Here is a tiny trained network, its code and every weight. The questions are about switching its units off for an input and a target symbol, where a switched-off unit gives its printed mean instead of its output.

import numpy as np


def w(rows, s, z=0):
    codes = np.array(rows[::2]) - 128.0
    scale = np.full(codes.shape[1], s)
    scale[-1] = z or s
    return codes * scale


def f(y):
    return y / 2 * (1 + np.tanh(0.7978845608 * (y + 0.044715 * y**3)))


def softmax(a):
    e = np.exp(a - a.max(-1, keepdims=True))
    return e / e.sum(-1, keepdims=True)


def log_softmax(a):
    a = a - a.max(-1, keepdims=True)
    return a - np.log(np.exp(a).sum(-1, keepdims=True))


def net(x, mask):
    ids = ['ΔΞζημπω'.index(c) for c in x.split()]
    T = len(ids)
    res = E[ids] + P[:T]
    u = 0
    for l in range(2):
        r = res
        for j in range(2):
            rows = slice(3 * j, 3 * j + 3)
            q, k, v = (r @ M[l][rows].T for M in (Q, K, V))
            z = softmax(np.where(np.tri(T) > 0, q @ k.T / 3**0.5, -1e9)) @ v
            o = O[l][rows]
            res = res + np.where(mask[u + j], z, o[:, -1]) @ o[:, :-1]
        u += 2
        y = f(res @ A[l][:, :-1].T + A[l][:, -1])
        res = res + np.where(mask[u : u + 16], y, B[l][:, -1]) @ B[l][:, :-1]
        u += 16
    return log_softmax(res[-1] @ U[:, :-1].T + U[:, -1])


Q, K, V, O, A, B = {}, {}, {}, {}, {}, {}
E = w([
[178,73,146,70,79,108],'Δ',
[166,127,155,110,64,68],'Ξ',
[145,80,110,117,148,98],'ζ',
[168,101,59,129,124,74],'η',
[148,103,133,76,175,187],'μ',
[90,153,140,159,221,133],'π',
[69,119,117,103,5,166],'ω',
],0.016)
P = w([
[76,142,95,64,251,75],'0',
[171,122,123,109,168,62],'1',
[109,86,1,90,176,122],'2',
[172,170,136,140,137,24],'3',
[130,44,31,158,135,134],'4',
[194,196,146,134,153,72],'5',
[128,39,125,151,105,139],'6',
[211,200,135,142,147,118],'7',
[176,81,123,194,125,141],'8',
[158,198,163,135,126,117],'9',
[135,108,174,210,132,132],'10',
[190,179,152,117,66,111],'11',
[146,125,243,183,112,182],'12',
[186,181,117,137,105,141],'13',
],0.0096)
Q[0] = w([
[120,150,86,126,154,137],'0.h1',
[255,118,140,134,131,132],'0.h1',
[82,141,112,90,105,90],'0.h1',
[194,125,141,76,125,169],'0.h2',
[202,144,136,136,153,124],'0.h2',
[115,155,133,103,139,135],'0.h2',
],0.0087)
K[0] = w([
[181,21,231,152,139,106],'0.h1',
[178,179,186,127,32,203],'0.h1',
[169,167,60,58,188,156],'0.h1',
[151,114,129,90,163,250],'0.h2',
[70,155,146,196,1,222],'0.h2',
[49,204,61,68,113,150],'0.h2',
],0.0053)
V[0] = w([
[199,146,205,221,65,127],'0.h1',
[43,103,197,91,2,131],'0.h1',
[52,119,115,117,43,194],'0.h1',
[114,48,139,204,153,34],'0.h2',
[157,181,106,129,180,80],'0.h2',
[54,164,163,24,192,12],'0.h2',
],0.0059)
O[0] = w([
[76,108,161,155,5,35,85],'0.h1',
[68,143,155,169,211,68,79],'0.h1',
[79,48,76,105,158,143,22],'0.h1',
[127,62,165,117,160,157,206],'0.h2',
[178,139,129,254,164,115,188],'0.h2',
[188,118,49,58,180,122,254],'0.h2',
],0.0069,0.0038)
A[0] = w([
[130,113,128,71,179,80,126],'0.n1',
[110,181,108,161,73,116,134],'0.n2',
[119,196,178,158,56,176,132],'0.n3',
[75,152,97,242,181,149,167],'0.n4',
[188,135,127,86,87,130,191],'0.n5',
[130,147,112,82,148,113,165],'0.n6',
[137,156,254,117,178,198,169],'0.n7',
[186,224,95,125,60,49,51],'0.n8',
[168,141,164,105,163,78,108],'0.n9',
[150,105,232,185,127,80,182],'0.n10',
[110,219,101,197,76,225,233],'0.n11',
[193,33,139,201,131,140,150],'0.n12',
[173,181,158,125,134,64,92],'0.n13',
[151,53,66,77,46,195,149],'0.n14',
[151,100,70,148,32,84,252],'0.n15',
[94,77,160,83,137,26,109],'0.n16',
],0.0075,0.0023)
B[0] = w([
[80,188,112,128,164,77,179],'0.n1',
[66,212,116,129,108,95,132],'0.n2',
[81,165,97,223,19,3,151],'0.n3',
[73,115,140,195,143,117,147],'0.n4',
[119,163,125,72,175,103,234],'0.n5',
[80,161,155,150,195,73,163],'0.n6',
[120,141,167,195,48,170,171],'0.n7',
[144,112,126,24,89,90,226],'0.n8',
[191,208,148,95,202,116,198],'0.n9',
[142,85,171,162,124,90,212],'0.n10',
[178,191,170,172,111,109,146],'0.n11',
[153,55,120,144,157,152,209],'0.n12',
[212,114,128,49,169,143,200],'0.n13',
[107,192,105,218,178,119,207],'0.n14',
[107,106,112,90,173,115,253],'0.n15',
[96,168,154,129,173,75,163],'0.n16',
],0.0062,0.0051)
Q[1] = w([
[145,143,103,166,89,61],'1.h1',
[147,160,2,24,247,165],'1.h1',
[183,124,107,98,86,161],'1.h1',
[111,14,63,220,4,147],'1.h2',
[119,40,160,143,75,168],'1.h2',
[161,171,213,86,244,181],'1.h2',
],0.0051)
K[1] = w([
[104,95,204,115,166,122],'1.h1',
[186,170,99,135,107,195],'1.h1',
[46,100,89,217,87,126],'1.h1',
[165,103,102,2,235,174],'1.h2',
[101,161,40,102,112,140],'1.h2',
[101,128,137,181,71,168],'1.h2',
],0.0074)
V[1] = w([
[72,221,173,169,112,87],'1.h1',
[183,100,61,171,180,116],'1.h1',
[173,174,146,111,208,32],'1.h1',
[109,255,212,175,91,140],'1.h2',
[122,157,40,124,92,143],'1.h2',
[58,221,167,218,196,169],'1.h2',
],0.0068)
O[1] = w([
[194,131,136,144,182,107,90],'1.h1',
[173,121,55,137,1,96,190],'1.h1',
[76,183,153,188,88,126,248],'1.h1',
[133,227,99,151,169,154,87],'1.h2',
[6,182,37,158,138,146,119],'1.h2',
[205,142,90,178,98,128,113],'1.h2',
],0.0079,0.017)
A[1] = w([
[99,196,72,66,132,111,213],'1.n1',
[141,142,142,64,105,172,174],'1.n2',
[161,213,141,195,129,208,252],'1.n3',
[74,176,92,173,161,82,187],'1.n4',
[75,148,151,161,79,118,164],'1.n5',
[202,67,142,230,21,80,151],'1.n6',
[120,137,130,87,60,198,130],'1.n7',
[123,149,179,103,106,100,111],'1.n8',
[106,146,72,171,90,145,87],'1.n9',
[139,129,125,191,136,140,137],'1.n10',
[151,1,165,146,146,125,207],'1.n11',
[83,67,175,122,194,162,169],'1.n12',
[123,17,140,167,70,119,246],'1.n13',
[139,197,174,120,137,117,99],'1.n14',
[149,172,14,155,147,165,69],'1.n15',
[143,159,148,161,133,92,155],'1.n16',
],0.0095,0.0034)
B[1] = w([
[94,118,33,149,15,144,169],'1.n1',
[103,81,157,40,15,245,136],'1.n2',
[149,46,127,46,109,105,175],'1.n3',
[155,187,72,207,84,115,158],'1.n4',
[226,111,160,144,208,127,174],'1.n5',
[125,44,136,146,194,74,251],'1.n6',
[143,222,61,165,107,254,139],'1.n7',
[132,139,170,151,181,139,166],'1.n8',
[102,180,104,51,176,84,153],'1.n9',
[72,53,162,56,43,95,144],'1.n10',
[120,222,89,206,144,124,161],'1.n11',
[191,136,58,193,48,180,130],'1.n12',
[39,183,135,182,95,128,198],'1.n13',
[142,225,87,108,159,160,155],'1.n14',
[87,174,186,120,107,40,155],'1.n15',
[191,141,150,161,82,161,160],'1.n16',
],0.0056,0.019)
U = w([
[117,105,141,73,98,186,223],'Δ',
[114,132,125,109,154,149,4],'Ξ',
[74,157,183,52,149,126,71],'ζ',
[254,93,108,132,158,156,146],'η',
[100,185,73,185,94,154,138],'μ',
[70,84,175,102,142,110,145],'π',
[55,78,135,110,75,130,137],'ω',
],0.009,0.0035)

Each question gives the input, a string of symbols that net reads in full, and the target symbol t.
The units are the heads (3 rows each of Q, K, V and O) and the neurons (one row each of A and B). Each row of codes is followed by its name. A weight is (code - 128) times the scale printed after its matrix; where a second scale follows, it is the last column's (O, A, B and U).
mask holds one flag per unit, layer by layer, with each layer's heads first. A switched-off unit (its flag False) gives its mean, the last column of its rows in O or B, instead of its output. The means were averaged over made-up inputs and are rounded, as every weight is.
A unit's drop is (log p(t) with every unit on - log p(t) with that unit switched off) / (log p(t) with every unit on - log p(t) with every unit switched off).
The circuit of an input: a set's keep is (log p(t) with only the set's units on - log p(t) with every unit switched off) / (log p(t) with every unit on - log p(t) with every unit switched off). Starting from the 12 units with the biggest drops (on a tie, the unit counted first), units are removed one at a time, each time the one whose removal leaves the highest keep (on an exact tie, the one counted first), for as long as the keep stays at least 0.8.
units of the circuit, in order: the units of the circuit, biggest drop first
most important unit: the unit with the biggest drop
top k neurons: the k neurons with the biggest drops, biggest first
drop of u: that unit's drop, to one decimal
input ω μ Ξ Ξ η ζ Ξ π Δ π μ ω ω, target π: units of the circuit, in order => 1.n6, 1.n5, 0.n3, 1.n1
input ω Ξ π π π η, target η: units of the circuit, in order => 1.n13, 1.h1
input Ξ μ ω, target μ: most important unit => 0.n14
input Ξ ω π Δ Ξ Δ μ ζ π π ζ μ, target η: units of the circuit, in order => 1.h2, 1.n13, 0.n4
input π η η π Ξ Ξ Δ μ Ξ π ζ μ, target η: units of the circuit, in order => 1.h2, 1.n13, 0.n15
input Δ π μ Ξ Δ μ ζ, target μ: top 4 neurons => 1.n11, 1.n13, 1.n3, 0.n12
input Ξ ζ μ Ξ π μ η Ξ, target Δ: top 2 neurons => 0.n8, 1.n2
input Δ η η Ξ μ Ξ π Ξ, target η: units of the circuit, in order => 0.n13, 1.n13
input ζ Δ μ, target μ: units of the circuit, in order => 1.n6, 1.n3
input Ξ η Δ, target μ: units of the circuit, in order => 0.n14, 1.n3
input π Ξ π π Ξ Δ Ξ Δ Δ, target π: top 4 neurons => 1.n6, 1.n1, 1.n4, 0.n14
input Δ μ Δ ζ ζ ζ η Ξ, target ω: units of the circuit, in order => 0.n8, 1.h2, 0.n14, 1.n2
input η ω μ, target μ: units of the circuit, in order => 1.h2, 0.n14, 1.n6
input π Δ π μ Δ π, target η: units of the circuit, in order => 1.n3, 1.n13, 1.h2, 0.n7
input η π Δ ω Ξ μ Ξ ζ π, target ω: top neuron => 1.n10
input Ξ π Ξ Ξ Ξ Ξ Ξ ζ π μ π π π, target π: top 2 neurons => 0.n7, 1.n5
input η ω ζ π Ξ Ξ ω, target μ: top 2 neurons => 1.n7, 1.n13
input ω Δ η π η Ξ Ξ Δ μ μ η, target π: top 2 neurons => 1.n1, 1.n6
input π η μ Δ, target Δ: top 2 neurons => 1.n2, 1.n5
input π Ξ ζ π Δ π Ξ Ξ π Δ η Ξ Ξ Ξ, target ζ: most important unit => 0.h1
input μ Ξ π π η ζ Ξ ω Ξ Δ, target μ: top 2 neurons => 0.n3, 0.n11
input Ξ ζ π π π Ξ π Ξ Ξ Δ π π ζ η, target η: top 3 neurons => 0.n7, 0.n4, 1.n13
input π Ξ η π η η Δ Δ Δ ω η, target π: top 4 neurons => 1.n6, 1.n1, 1.n4, 1.n7
input π η π Ξ μ Ξ, target Δ: top 2 neurons => 1.n2, 0.n8
input Δ μ ζ, target μ: top 3 neurons => 1.n6, 1.n3, 0.n14
input η π π Δ Δ ω η Δ Ξ π π Δ, target η: drop of 1.h2 => 1.5
input Δ ω Ξ Ξ π Ξ π ζ, target η: drop of 1.h1 => 0.1
input π ω Ξ, target μ: top neuron => 0.n14
input π ζ μ Δ π, target ω: drop of 1.n5 => 0.0
input Δ Ξ Ξ μ η μ Ξ π Ξ η ζ Ξ Ξ μ, target Δ: drop of 0.n10 => 0.2
